Read these off the table that follows. Rows and columns are numbered from 1.
1) Find the entry in row 3 and column 1.
2) Find the entry in the top-left corner.
3) Find the entry at row 3, column 3.
4) Find the largest entry.
5) Find the entry in the top-right corner.
6) Find the entry just right of -10.
7) Find the bottom entry of the column that holds the largest entry.
8) Find the entry just right of the largest entry.
[[ 23  27   3  12  19  30  11   3 -57  35 -23  17   3]
 [-55  44 -27  -5   6 -14 -18   7 -33 -16 -28  57  12]
 [-46 -11  -9 -54  14 -14  26  -2 -23  11 -49  32 -22]
 [-24  18 -10 -44   4 -20  19   9 -27  -4 -42  41  -3]
 [-22  17 -34  39  14 -50 -54  27   4 -13   8  21   9]
 [-38  17 -18 -11   7 -39   1  37 -31 -14 -30  11  -3]]
1) -46
2) 23
3) -9
4) 57
5) 3
6) -44
7) 11
8) 12

B = ((-0.03, -0.01, -0.04, 0.03, -0.02, -0.11, 0.03), (-0.11, -0.09, -0.12, -0.01, -0.01, -0.24, 0.11), (-0.01, 0.00, -0.01, 0.03, 0.01, -0.02, 0.01), (-0.02, 0.01, -0.03, 0.06, -0.01, 0.17, -0.19))
Read off the smallest entry.
A: -0.24
The entry just left of -0.24 -> -0.01
The 3rd largest entry: 0.06
Read off the 3rd entry in reading order.
A: -0.04
The fourth entry in reading order -> 0.03
The entry just left of 0.17: -0.01
Read off the third smallest entry.
A: -0.12
The second smallest entry is -0.19

[[ 11  18  -9 -13 -26 -10   7  38 -32  11  -4  11]
 [ -9  12  13 -10 -13  -9  34  24   2  38  18 -11]
 [ 12   1  24  22  49  34  -6 -37  44 -13  18  15]
 [ 12   2  -6  13   0   3  -4  16  -5  -3  -7  11]
 [ 12   1  24  23  50  35  -6 -38  44 -14  18  15]
 [ 15   1  -4  19  11  11 -10   6   3 -11  -7  16]
 [ -9  12  14 -10 -14 -10  35  25   2  40  19 -12]
 [ 12   1  -4  16   5   6  -6  11  -1  -6  -7  12]
 [  8   5 -10   6 -16  -8   4  32 -17   8  -9   6]
 [ -8  12  13 -10 -13  -9  33  23   2  38  18 -11]]
What is the second smallest entry? -37
The entry in the top-right corner -> 11
The 2nd entry on the diagonal from the top-right corner is 18
The third smallest entry is -32
What is the 3rd entry on the diagonal from the top-right corner? -13
The last entry, reading row by row is -11
What is the entry directly below -5? 44
The fifth entry, reading row by row: -26
What is the second entry, reading row by row? 18
The 1st entry on the main diagonal: 11
The largest entry in the last column -> 16
The 3rd entry from the end, reading row by row: 38
The entry directly above the smallest entry: 16
What is the largest entry? 50
What is the bottom entry of the column that holds the largest entry? -13
What is the entry in the bottom-left corner? -8
The third entry in reading order: -9
What is the entry just left of the smallest entry? -6
What is the entry just left of the largest entry? 23
The first entry of the smallest entry's row: 12
The second entry from the end, reading row by row -> 18
What is the last entry of the largest entry's row? 15
The bottom entry of the column that holds the smallest entry -> 23
What is the 2nd entry on the main diagonal? 12
The entry directly below 25: 11
What is the entry just right of -37? 44
What is the 4th entry in reading order? -13

[ 15  60 -34  39 -24]
The third smallest entry: 15
Give the 2nd entry from the right.
A: 39
Give the largest entry.
A: 60
